Here is a tiny trained network, its code and every weight. The questions are about switching its units off for an input and a class, where a switched-off unit gives its printed mean instead of its output.

import numpy as np


def w(rows, s, z=0):
    codes = np.array(rows[::2]) - 128.0
    scale = np.full(codes.shape[1], s)
    scale[-1] = z or s
    return codes * scale


def norm(h):
    return h / np.sqrt((h * h).mean(-1, keepdims=True) + 1e-5)


def f(y):
    return np.maximum(y, 0)


def log_softmax(a):
    a = a - a.max(-1, keepdims=True)
    return a - np.log(np.exp(a).sum(-1, keepdims=True))


def net(x, mask):
    res = np.array(x, float).reshape(1, 6) / 4 @ E
    u = 0
    for l in range(3):
        y = f(norm(res) @ A[l][:, :-1].T + A[l][:, -1])
        res = res + np.where(mask[u : u + 9], y, B[l][:, -1]) @ B[l][:, :-1]
        u += 9
    return log_softmax(norm(res)[-1] @ U[:, :-1].T + U[:, -1])


A, B = {}, {}
E = w([
[128,131,127,132,130,129,127],'x0',
[129,128,128,129,128,128,130],'x1',
[197,225,164,73,97,92,140],'x2',
[78,129,131,156,114,12,54],'x3',
[128,127,128,128,129,126,130],'x4',
[153,129,1,133,66,116,169],'x5',
],0.0061)
A[0] = w([
[144,98,155,144,107,150,139,82],'L0N0',
[147,126,15,120,84,101,131,1],'L0N1',
[170,148,32,119,107,207,180,88],'L0N2',
[162,131,154,109,132,253,151,220],'L0N3',
[186,216,156,92,102,94,146,186],'L0N4',
[143,94,126,111,108,151,115,69],'L0N5',
[147,112,104,119,114,151,152,60],'L0N6',
[137,92,178,100,153,154,166,176],'L0N7',
[145,117,137,131,142,150,142,73],'L0N8',
],0.011,0.0023)
B[0] = w([
[112,111,138,128,127,92,143,146],'L0N0',
[91,219,65,185,171,102,191,230],'L0N1',
[160,21,183,67,107,195,101,245],'L0N2',
[99,222,57,182,149,89,181,249],'L0N3',
[251,183,160,159,65,113,131,255],'L0N4',
[107,124,185,156,172,135,175,139],'L0N5',
[117,111,192,110,211,111,155,161],'L0N6',
[105,122,51,168,94,83,93,194],'L0N7',
[112,115,130,104,131,73,132,149],'L0N8',
],0.011,0.0078)
A[1] = w([
[182,219,97,79,88,157,130,8],'L1N0',
[124,129,111,102,123,142,97,36],'L1N1',
[192,169,215,80,123,113,76,60],'L1N2',
[197,243,160,84,120,114,115,82],'L1N3',
[114,62,122,10,150,204,118,53],'L1N4',
[241,81,207,43,49,149,140,18],'L1N5',
[64,110,179,42,183,118,54,16],'L1N6',
[155,57,218,147,90,142,1,115],'L1N7',
[135,119,102,69,126,123,104,48],'L1N8',
],0.0093,0.0012)
B[1] = w([
[163,173,161,178,83,120,92,218],'L1N0',
[121,137,145,122,143,132,134,128],'L1N1',
[47,95,66,70,175,133,247,201],'L1N2',
[144,68,186,189,109,58,212,254],'L1N3',
[114,44,177,209,84,84,163,150],'L1N4',
[61,129,77,43,215,207,7,203],'L1N5',
[172,122,85,240,81,168,58,157],'L1N6',
[143,132,191,36,154,66,20,183],'L1N7',
[127,150,161,169,156,161,145,128],'L1N8',
],0.014,0.0078)
A[2] = w([
[202,153,139,68,142,254,93,7],'L2N0',
[174,169,142,95,104,123,94,61],'L2N1',
[127,134,142,111,149,125,189,60],'L2N2',
[35,164,85,119,161,149,112,34],'L2N3',
[100,83,177,58,153,109,153,33],'L2N4',
[67,145,59,107,133,130,127,44],'L2N5',
[136,240,92,113,143,143,93,92],'L2N6',
[123,152,132,91,101,185,57,62],'L2N7',
[160,46,176,98,108,191,162,122],'L2N8',
],0.014,0.0019)
B[2] = w([
[162,250,40,37,111,113,102,212],'L2N0',
[46,87,99,153,155,136,136,205],'L2N1',
[110,157,112,157,119,138,60,246],'L2N2',
[99,144,48,123,198,172,144,254],'L2N3',
[146,119,181,61,172,119,139,224],'L2N4',
[115,138,151,129,213,181,129,245],'L2N5',
[158,63,191,126,96,134,125,221],'L2N6',
[150,139,127,185,71,164,66,178],'L2N7',
[116,71,140,94,39,169,159,237],'L2N8',
],0.019,0.0044)
U = w([
[78,143,70,162,225,178,149,249],'0',
[173,181,146,202,93,68,185,197],'1',
[99,33,139,102,68,185,182,88],'2',
[159,186,70,26,73,164,118,47],'3',
[111,96,140,164,114,130,7,104],'4',
[122,112,204,27,181,72,125,16],'5',
],0.014,0.0014)

Each question gives the input, the list of numbers given to net, and the class t.
The units are the neurons (one row each of A and B). Each row of codes is followed by its name. A weight is (code - 128) times the scale printed after its matrix; where a second scale follows, it is the last column's (A, B and U).
mask holds one flag per neuron, layer by layer. A switched-off neuron (its flag False) gives its mean, the last column of its row in B, instead of its output. The means were averaged over made-up inputs and are rounded, as every weight is.
A unit's drop is (log p(t) with every unit on - log p(t) with that unit switched off) / (log p(t) with every unit on - log p(t) with every unit switched off).
The circuit of an input: a set's keep is (log p(t) with only the set's units on - log p(t) with every unit switched off) / (log p(t) with every unit on - log p(t) with every unit switched off). Starting from the 12 units with the biggest drops (on a tie, the unit counted first), units are removed one at a time, each time the one whose removal leaves the highest keep (on an exact tie, the one counted first), for as long as the keep stays at least 0.8.
circuit, biggest first: the units of the circuit, biggest drop first
unit that matters most: the unit with the biggest drop
k most important neurons: the k neurons with the biggest drops, biggest first
top k neurons in layer l: the k neurons of layer l with the biggest drops, biggest first
drop when u is switched off: that unit's drop, to one decimal
input [3,5,2,-3,-1,1], class 3: circuit, biggest first => [L0N2 L2N0]
input [-3,2,0,6,8,-8], class 4: 3 most important neurons => [L0N4 L1N6 L1N7]
input [2,4,-2,-8,1,5], class 2: circuit, biggest first => [L0N2]
input [-1,-2,-3,3,-3,-3], class 4: circuit, biggest first => [L0N3 L0N4 L1N6]
input [-4,7,-1,4,-3,-7], class 4: 2 most important neurons => [L0N4 L1N6]
input [1,-4,6,1,-6,5], class 1: 2 most important neurons => [L0N1 L1N3]
input [0,7,7,3,-7,-2], class 5: 3 most important neurons => [L0N3 L0N1 L1N3]
input [-3,1,-1,-5,-2,1], class 2: 3 most important neurons => [L0N2 L0N1 L0N4]
input [-4,-5,0,-3,-3,7], class 2: 4 most important neurons => [L0N2 L0N4 L1N4 L0N1]
input [-2,-3,-7,6,-3,-3], class 4: 3 most important neurons => [L0N3 L0N1 L0N4]
input [6,-8,-6,-8,1,2], class 2: top 2 neurons in layer 0 => [L0N2 L0N1]
input [3,-8,-5,1,5,-8], class 4: 2 most important neurons => [L0N1 L0N3]
input [1,-3,-7,-7,0,1], class 2: 4 most important neurons => [L0N2 L0N1 L1N5 L1N4]
input [-7,8,-7,4,0,0], class 4: circuit, biggest first => [L1N2]
input [8,3,5,3,8,-2], class 5: 4 most important neurons => [L0N3 L0N1 L1N3 L1N5]
input [0,-5,-8,4,1,-8], class 4: 3 most important neurons => [L0N3 L0N1 L1N6]
input [-6,-1,1,-2,5,6], class 3: 3 most important neurons => [L0N2 L1N3 L2N0]
input [-6,1,2,2,-6,-1], class 5: top 3 neurons in layer 1 => [L1N3 L1N2 L1N5]
input [7,6,8,-1,-3,-3], class 1: 2 most important neurons => [L0N2 L1N3]
input [-7,-2,-3,-3,-5,2], class 2: circuit, biggest first => [L0N2]
input [-7,-2,7,2,-8,7], class 1: 2 most important neurons => [L0N1 L1N3]
input [-4,1,-7,0,8,2], class 2: 3 most important neurons => [L0N3 L0N7 L1N5]
input [-3,0,4,8,-2,-2], class 5: drop when L0N3 is switched off => 4.2
input [-8,-3,-1,-8,-1,7], class 2: drop when L0N2 is switched off => 2.9
input [-5,-4,-1,-4,-1,2], class 2: drop when L0N2 is switched off => 1.8
input [-7,-4,-2,-7,-1,6], class 2: drop when L1N4 is switched off => 0.1
input [5,-7,2,-8,5,-4], class 1: unit that matters most => L0N3
